Below are the code and all the weights of a small trained network. Each question names an input and a class and asks about switching units off, where a switched-off unit gives its printed mean instead of its output.

import numpy as np


def w(rows, s, z=0):
    codes = np.array(rows[::2]) - 128.0
    scale = np.full(codes.shape[1], s)
    scale[-1] = z or s
    return codes * scale


def norm(h):
    return h / np.sqrt((h * h).mean(-1, keepdims=True) + 1e-5)


def f(y):
    return y / 2 * (1 + np.tanh(0.7978845608 * (y + 0.044715 * y**3)))


def log_softmax(a):
    a = a - a.max(-1, keepdims=True)
    return a - np.log(np.exp(a).sum(-1, keepdims=True))


def net(x, mask):
    res = np.array(x, float).reshape(1, 3) / 4 @ E
    u = 0
    for l in range(3):
        y = f(norm(res) @ A[l][:, :-1].T + A[l][:, -1])
        res = res + np.where(mask[u : u + 8], y, B[l][:, -1]) @ B[l][:, :-1]
        u += 8
    return log_softmax(norm(res)[-1] @ U[:, :-1].T + U[:, -1])


A, B = {}, {}
E = w([
[113,155,221,172,82,87,147,161,118,180],'x0',
[212,110,216,134,128,134,126,82,202,82],'x1',
[122,180,86,82,146,165,107,79,167,254],'x2',
],0.0054)
A[0] = w([
[4,136,150,63,52,99,77,171,139,48,94],'L0N0',
[50,124,193,170,75,45,177,187,186,196,5],'L0N1',
[244,73,106,222,110,96,219,133,60,113,132],'L0N2',
[115,122,78,125,52,128,218,112,17,147,110],'L0N3',
[138,83,111,139,131,75,182,246,139,28,91],'L0N4',
[147,75,87,130,125,81,114,192,122,253,133],'L0N5',
[74,9,125,64,129,174,61,186,202,147,160],'L0N6',
[94,149,156,143,67,154,129,162,108,66,44],'L0N7',
],0.0038,0.0014)
B[0] = w([
[69,70,119,152,142,98,168,61,133,139,170],'L0N0',
[132,134,125,156,64,231,20,195,75,91,196],'L0N1',
[71,73,190,142,238,117,150,99,154,117,191],'L0N2',
[66,129,80,162,178,126,205,43,233,106,193],'L0N3',
[86,163,158,3,185,163,145,87,127,228,252],'L0N4',
[89,169,124,171,37,45,116,78,66,86,185],'L0N5',
[15,104,113,119,135,169,158,153,155,27,152],'L0N6',
[146,150,181,57,121,38,182,98,96,166,147],'L0N7',
],0.0045,0.0027)
A[1] = w([
[138,207,96,95,53,45,70,26,166,124,82],'L1N0',
[156,101,155,176,182,23,175,99,78,48,134],'L1N1',
[126,190,107,131,97,233,66,115,165,213,169],'L1N2',
[196,162,133,47,126,130,110,65,89,243,3],'L1N3',
[104,124,232,156,101,108,192,174,127,166,183],'L1N4',
[173,96,186,157,95,198,58,113,188,130,103],'L1N5',
[104,84,95,79,197,228,136,133,100,96,79],'L1N6',
[255,107,176,122,175,90,91,140,138,144,99],'L1N7',
],0.0047,0.0015)
B[1] = w([
[11,86,141,2,178,18,183,141,106,111,173],'L1N0',
[85,124,131,57,204,159,133,117,83,207,205],'L1N1',
[136,86,221,122,182,148,171,156,105,73,253],'L1N2',
[83,99,177,94,187,170,78,48,112,121,170],'L1N3',
[122,152,115,91,134,161,99,118,153,100,228],'L1N4',
[135,148,70,160,83,88,175,144,111,131,203],'L1N5',
[148,146,156,137,93,131,104,118,104,114,222],'L1N6',
[141,125,53,133,113,87,156,125,126,169,192],'L1N7',
],0.0068,0.0033)
A[2] = w([
[174,118,162,110,125,161,132,89,201,134,249],'L2N0',
[103,148,201,193,33,191,78,195,125,187,90],'L2N1',
[181,94,65,140,124,210,3,137,127,62,136],'L2N2',
[145,109,46,84,183,178,123,120,112,102,127],'L2N3',
[241,86,117,173,162,6,142,88,195,173,17],'L2N4',
[174,120,143,124,117,90,147,125,213,131,39],'L2N5',
[171,6,138,122,82,94,207,195,180,107,228],'L2N6',
[46,182,24,210,122,51,165,135,121,164,30],'L2N7',
],0.0055,0.0014)
B[2] = w([
[75,112,71,155,112,129,123,179,16,143,202],'L2N0',
[198,175,118,155,159,109,46,142,201,38,194],'L2N1',
[138,239,165,174,97,102,46,204,178,143,182],'L2N2',
[150,158,215,187,85,76,124,163,152,111,252],'L2N3',
[154,96,37,200,77,187,145,85,150,225,183],'L2N4',
[125,128,90,139,89,153,197,166,133,131,138],'L2N5',
[53,117,73,71,124,128,131,91,129,171,178],'L2N6',
[254,61,66,130,51,177,203,91,185,220,251],'L2N7',
],0.0062,0.0033)
U = w([
[56,81,193,63,236,131,157,63,59,124,252],'0',
[178,75,9,192,47,172,202,90,141,194,134],'1',
[171,234,163,216,111,114,22,187,171,43,8],'2',
],0.012,0.0011)

Each question gives the input, the list of numbers given to net, and the class t.
The units are the neurons (one row each of A and B). Each row of codes is followed by its name. A weight is (code - 128) times the scale printed after its matrix; where a second scale follows, it is the last column's (A, B and U).
mask holds one flag per neuron, layer by layer. A switched-off neuron (its flag False) gives its mean, the last column of its row in B, instead of its output. The means were averaged over made-up inputs and are rounded, as every weight is.
A unit's drop is (log p(t) with every unit on - log p(t) with that unit switched off) / (log p(t) with every unit on - log p(t) with every unit switched off).
The circuit of an input: a set's keep is (log p(t) with only the set's units on - log p(t) with every unit switched off) / (log p(t) with every unit on - log p(t) with every unit switched off). Starting from the 12 units with the biggest drops (on a tie, the unit counted first), units are removed one at a time, each time the one whose removal leaves the highest keep (on an exact tie, the one counted first), for as long as the keep stays at least 0.8.
units of the circuit, in order: the units of the circuit, biggest drop first
unit that matters most: the unit with the biggest drop
top k neurons: the k neurons with the biggest drops, biggest first
k most important neurons of layer l: the k neurons of layer l with the biggest drops, biggest first
drop of u: that unit's drop, to one decimal
input [5,6,-5], class 1: top 2 neurons : [L1N7 L1N2]
input [6,3,4], class 2: units of the circuit, in order : [L2N1]
input [-6,6,-2], class 1: top 2 neurons : [L2N4 L1N4]
input [6,-5,5], class 2: 4 most important neurons of layer 1 : [L1N2 L1N1 L1N7 L1N5]
input [-8,7,1], class 2: top 4 neurons : [L2N2 L2N7 L0N6 L0N7]
input [3,-5,-4], class 1: top 4 neurons : [L1N2 L2N7 L1N3 L0N3]
input [-5,-2,5], class 0: top 3 neurons : [L1N0 L0N1 L1N2]
input [-5,-6,6], class 0: top 2 neurons : [L1N2 L1N5]
input [-5,5,6], class 0: top 2 neurons : [L1N0 L1N3]
input [5,8,-6], class 1: top 4 neurons : [L1N7 L1N2 L2N4 L1N0]
input [-6,-2,-5], class 2: 4 most important neurons of layer 1 : [L1N0 L1N2 L1N6 L1N3]
input [-3,2,1], class 2: top 2 neurons : [L0N6 L2N2]
input [-3,2,3], class 0: 2 most important neurons of layer 0 : [L0N2 L0N1]
input [-4,5,-7], class 0: units of the circuit, in order : [L1N1]
input [-7,8,-1], class 1: 2 most important neurons of layer 1 : [L1N4 L1N7]
input [-2,0,4], class 0: drop of L2N0 : 0.0
input [-8,-6,2], class 2: drop of L2N2 : 0.3
input [-5,6,-1], class 1: drop of L2N4 : 0.2
input [5,-2,2], class 2: drop of L0N1 : 1.6
input [8,-4,-1], class 2: unit that matters most : L0N1
